Here is a tiny trained network, its code and every weight. The questions are about switching its units off for an input and a class, where a switched-off unit gives its printed mean instead of its output.

import numpy as np


def w(rows, s, z=0):
    codes = np.array(rows[::2]) - 128.0
    scale = np.full(codes.shape[1], s)
    scale[-1] = z or s
    return codes * scale


def f(y):
    return np.maximum(y, 0)


def log_softmax(a):
    a = a - a.max(-1, keepdims=True)
    return a - np.log(np.exp(a).sum(-1, keepdims=True))


def net(x, mask):
    res = np.array(x, float).reshape(1, 8) / 4 @ E
    y = f(res @ A[0][:, :-1].T + A[0][:, -1])
    res = res + np.where(mask, y, B[0][:, -1]) @ B[0][:, :-1]
    return log_softmax(res[-1] @ U[:, :-1].T + U[:, -1])


A, B = {}, {}
E = w([
[97,66,138,34,146,68,124,108,128,95],'x0',
[48,155,196,146,1,75,204,235,56,114],'x1',
[143,136,84,104,56,95,122,214,40,92],'x2',
[162,136,158,65,160,164,118,134,98,88],'x3',
[167,123,171,96,113,176,83,112,155,134],'x4',
[186,44,153,104,117,161,160,210,121,194],'x5',
[55,153,159,162,68,206,114,78,72,207],'x6',
[135,88,45,101,170,25,57,82,154,174],'x7',
],0.0089)
A[0] = w([
[81,129,161,128,53,90,211,252,77,132,101],'n1',
[82,124,101,73,142,83,112,93,126,81,104],'n2',
[138,117,88,55,170,152,101,108,150,140,11],'n3',
[154,127,55,120,145,73,119,166,124,91,183],'n4',
[101,66,135,177,134,124,160,110,145,201,107],'n5',
[86,127,109,116,91,186,120,138,32,108,251],'n6',
[172,33,161,53,140,137,102,114,134,161,169],'n7',
[137,100,20,111,145,47,141,156,122,133,147],'n8',
[103,128,163,151,182,160,209,119,149,87,2],'n9',
],0.011,0.0032)
B[0] = w([
[219,53,246,88,142,243,164,100,51,46,251],'n1',
[70,164,110,230,69,98,91,111,203,160,170],'n2',
[133,98,147,72,124,162,157,112,66,70,171],'n3',
[95,91,95,76,190,117,77,245,181,195,181],'n4',
[125,227,35,136,132,163,155,135,136,185,166],'n5',
[166,203,109,140,129,216,215,159,182,169,192],'n6',
[172,25,122,30,157,124,90,211,101,66,189],'n7',
[85,29,55,110,230,96,2,247,153,171,191],'n8',
[167,57,152,112,94,164,35,174,151,95,158],'n9',
],0.008,0.021)
U = w([
[95,109,90,96,143,100,91,149,143,169,187],'0',
[38,144,111,123,108,9,143,27,133,122,4],'1',
[129,173,111,159,122,160,175,118,147,175,142],'2',
[153,103,165,85,138,153,145,127,111,69,139],'3',
],0.013,0.0034)

Each question gives the input, the list of numbers given to net, and the class t.
The units are the neurons (one row each of A and B). Each row of codes is followed by its name. A weight is (code - 128) times the scale printed after its matrix; where a second scale follows, it is the last column's (A, B and U).
mask holds one flag per neuron, in row order. A switched-off neuron (its flag False) gives its mean, the last column of its row in B, instead of its output. The means were averaged over made-up inputs and are rounded, as every weight is.
A unit's drop is (log p(t) with every unit on - log p(t) with that unit switched off) / (log p(t) with every unit on - log p(t) with every unit switched off).
The circuit of an input: a set's keep is (log p(t) with only the set's units on - log p(t) with every unit switched off) / (log p(t) with every unit on - log p(t) with every unit switched off). Starting from all 9 units, units are removed one at a time, each time the one whose removal leaves the highest keep (on an exact tie, the one counted first), for as long as the keep stays at least 0.8.
circuit, biggest first: the units of the circuit, biggest drop first
k most important neurons: the k neurons with the biggest drops, biggest first
drop when u is switched off: that unit's drop, to one decimal
input [-2,0,-4,-1,-2,-7,1,0], class 1: circuit, biggest first	(n1; n6; n8)
input [-4,-8,8,-7,-6,0,8,1], class 2: 2 most important neurons	(n7; n6)
input [5,-3,-5,-6,-6,8,8,0], class 2: circuit, biggest first	(n5)
input [-2,-8,5,4,7,8,-4,8], class 0: 3 most important neurons	(n1; n8; n4)
input [1,3,7,-5,-7,5,-8,2], class 0: 2 most important neurons	(n8; n4)
input [-7,1,-4,5,-2,6,6,-5], class 2: 4 most important neurons	(n7; n6; n5; n3)
input [-2,-3,3,0,7,-2,2,-3], class 2: 2 most important neurons	(n1; n7)
input [5,6,-8,-5,6,-1,8,-5], class 2: 4 most important neurons	(n5; n7; n6; n3)
input [-4,-3,-6,-6,0,5,-5,-1], class 2: 4 most important neurons	(n1; n8; n5; n4)
input [-6,4,0,-7,7,2,3,-2], class 2: 2 most important neurons	(n7; n5)
input [-8,-6,3,-6,6,4,-2,-4], class 2: 2 most important neurons	(n1; n8)
input [6,-2,5,2,1,4,7,4], class 0: drop when n9 is switched off	0.0
input [8,1,-2,-7,-7,6,-4,-2], class 0: drop when n3 is switched off	0.1
input [7,2,-1,1,-1,5,6,6], class 0: drop when n1 is switched off	1.3
input [0,3,8,-6,3,2,-6,5], class 0: most important neuron	(n8)
